Here is a tiny trained network, its code and every weight. The questions are about switching its units off for an input and a target symbol, where a switched-off unit gives its printed mean instead of its output.

import numpy as np


def w(rows, s, z=0):
    codes = np.array(rows[::2]) - 128.0
    scale = np.full(codes.shape[1], s)
    scale[-1] = z or s
    return codes * scale


def norm(h):
    return h / np.sqrt((h * h).mean(-1, keepdims=True) + 1e-5)


def f(y):
    return np.maximum(y, 0)


def softmax(a):
    e = np.exp(a - a.max(-1, keepdims=True))
    return e / e.sum(-1, keepdims=True)


def log_softmax(a):
    a = a - a.max(-1, keepdims=True)
    return a - np.log(np.exp(a).sum(-1, keepdims=True))


def net(x, mask):
    ids = ['βγδεζηθλξπστφω'.index(c) for c in x.split()]
    T = len(ids)
    res = E[ids] + P[:T]
    r = norm(res)
    for j in range(3):
        rows = slice(3 * j, 3 * j + 3)
        q, k, v = (r @ M[0][rows].T for M in (Q, K, V))
        z = softmax(np.where(np.tri(T) > 0, q @ k.T / 3**0.5, -1e9)) @ v
        o = O[0][rows]
        res = res + np.where(mask[j], z, o[:, -1]) @ o[:, :-1]
    y = f(norm(res) @ A[0][:, :-1].T + A[0][:, -1])
    res = res + np.where(mask[3:7], y, B[0][:, -1]) @ B[0][:, :-1]
    return log_softmax(norm(res)[-1] @ U[:, :-1].T + U[:, -1])


Q, K, V, O, A, B = {}, {}, {}, {}, {}, {}
E = w([
[141,59,85,135],'β',
[144,136,117,87],'γ',
[144,124,127,53],'δ',
[78,125,146,145],'ε',
[89,111,112,104],'ζ',
[94,110,120,125],'η',
[5,126,181,180],'θ',
[158,167,226,34],'λ',
[134,126,159,161],'ξ',
[94,121,144,144],'π',
[103,98,141,126],'σ',
[78,149,121,134],'τ',
[78,123,154,103],'φ',
[101,97,130,110],'ω',
],0.012)
P = w([
[181,182,130,137],'0',
[91,177,254,176],'1',
[98,165,140,20],'2',
[121,131,157,44],'3',
[132,116,167,74],'4',
[149,88,68,96],'5',
[144,83,107,167],'6',
[151,84,84,131],'7',
[141,94,110,136],'8',
[144,88,99,132],'9',
[144,94,101,134],'10',
[139,97,105,131],'11',
[147,88,99,135],'12',
[144,91,108,136],'13',
],0.0071)
Q[0] = w([
[95,71,155,153],'H0',
[119,100,115,96],'H0',
[159,144,170,115],'H0',
[84,71,159,150],'H1',
[65,107,151,150],'H1',
[255,179,158,110],'H1',
[68,110,110,127],'H2',
[38,83,131,183],'H2',
[69,130,130,110],'H2',
],0.012)
K[0] = w([
[138,182,191,135],'H0',
[148,138,143,165],'H0',
[109,91,100,172],'H0',
[193,152,152,121],'H1',
[216,145,142,110],'H1',
[2,89,112,119],'H1',
[138,196,132,106],'H2',
[154,164,131,151],'H2',
[100,176,104,152],'H2',
],0.012)
V[0] = w([
[69,97,164,130],'H0',
[148,61,119,15],'H0',
[156,140,65,82],'H0',
[120,199,127,143],'H1',
[77,1,219,105],'H1',
[194,94,185,99],'H1',
[218,51,154,45],'H2',
[79,202,61,109],'H2',
[118,128,139,63],'H2',
],0.0081)
O[0] = w([
[150,105,119,186,177],'H0',
[169,152,201,143,240],'H0',
[91,82,216,30,110],'H0',
[163,124,81,124,145],'H1',
[46,155,119,122,165],'H1',
[92,191,140,163,197],'H1',
[113,206,176,101,211],'H2',
[172,2,199,130,161],'H2',
[106,135,181,142,251],'H2',
],0.0076,0.0028)
A[0] = w([
[64,37,108,182,161],'N0',
[254,80,150,55,241],'N1',
[18,76,72,135,110],'N2',
[210,179,74,179,255],'N3',
],0.0075,0.0028)
B[0] = w([
[59,103,204,14,212],'N0',
[191,184,100,210,253],'N1',
[182,147,3,185,182],'N2',
[160,204,114,80,181],'N3',
],0.0054,0.0049)
U = w([
[148,145,169,95,67],'β',
[254,139,141,208,228],'γ',
[125,119,180,176,31],'δ',
[89,85,99,101,135],'ε',
[122,70,140,70,55],'ζ',
[149,10,139,116,46],'η',
[72,84,106,125,144],'θ',
[62,186,118,69,142],'λ',
[121,145,77,75,130],'ξ',
[119,89,96,69,244],'π',
[59,226,56,182,124],'σ',
[129,10,119,91,228],'τ',
[97,103,128,104,5],'φ',
[71,135,145,115,31],'ω',
],0.0082,0.0027)

Each question gives the input, a string of symbols that net reads in full, and the target symbol t.
The units are the heads (3 rows each of Q, K, V and O) and the neurons (one row each of A and B). Each row of codes is followed by its name. A weight is (code - 128) times the scale printed after its matrix; where a second scale follows, it is the last column's (O, A, B and U).
mask holds one flag per unit, heads first, then neurons. A switched-off unit (its flag False) gives its mean, the last column of its rows in O or B, instead of its output. The means were averaged over made-up inputs and are rounded, as every weight is.
A unit's drop is (log p(t) with every unit on - log p(t) with that unit switched off) / (log p(t) with every unit on - log p(t) with every unit switched off).
The circuit of an input: a set's keep is (log p(t) with only the set's units on - log p(t) with every unit switched off) / (log p(t) with every unit on - log p(t) with every unit switched off). Starting from all 7 units, units are removed one at a time, each time the one whose removal leaves the highest keep (on an exact tie, the one counted first), for as long as the keep stays at least 0.8.
circuit, biggest first: the units of the circuit, biggest drop first
unit that matters most: the unit with the biggest drop
top k neurons: the k neurons with the biggest drops, biggest first
which heads matter: for each layer, one digit per head in row order, 1 if its drop is at least 0.15 and else 0, layers parted by /
drop of u: that unit's drop, to one decimal
input γ π π σ β, target γ: circuit, biggest first => (N1)
input σ ξ σ δ θ δ γ γ π γ β, target σ: circuit, biggest first => (H2, H1)
input γ ε ξ, target σ: which heads matter => 101
input τ σ γ τ γ η, target τ: which heads matter => 001
input τ π γ ε, target τ: which heads matter => 001
input σ τ φ, target σ: which heads matter => 110
input σ γ ζ γ ω η, target σ: which heads matter => 011
input γ σ σ ζ, target γ: circuit, biggest first => (H1, N1)
input σ σ σ δ ζ, target σ: which heads matter => 100
input γ σ γ γ γ β σ γ δ σ γ γ η, target γ: top 2 neurons => (N1, N0)
input σ γ γ π, target σ: which heads matter => 100
input γ θ γ θ γ θ τ θ γ δ σ γ δ η, target γ: which heads matter => 010
input γ η τ τ δ σ ω γ π τ τ γ π λ, target γ: which heads matter => 100
input σ γ η γ ω γ η ζ, target σ: circuit, biggest first => (H1)
input γ δ γ τ ω σ τ σ σ δ σ γ β, target γ: circuit, biggest first => (H0, N1)
input γ σ λ θ θ β τ λ, target γ: which heads matter => 101
input γ γ τ δ τ, target γ: top 2 neurons => (N1, N0)
input σ τ π η τ ζ ε γ ε φ σ, target σ: top 2 neurons => (N2, N3)
input γ γ τ ω, target γ: circuit, biggest first => (H1, N1)
input σ λ γ τ β θ γ π π, target σ: circuit, biggest first => (H0, H2)
input τ δ ξ, target γ: unit that matters most => H1
input τ τ ω τ σ η γ σ ζ θ τ δ, target γ: which heads matter => 100
input τ λ γ, target γ: which heads matter => 010
input γ η γ η η γ σ γ σ φ η η δ σ, target γ: which heads matter => 010
input γ η π π λ δ γ γ γ π ω φ, target γ: drop of H1 => 0.9
input σ η τ γ ε, target σ: drop of H0 => 0.6
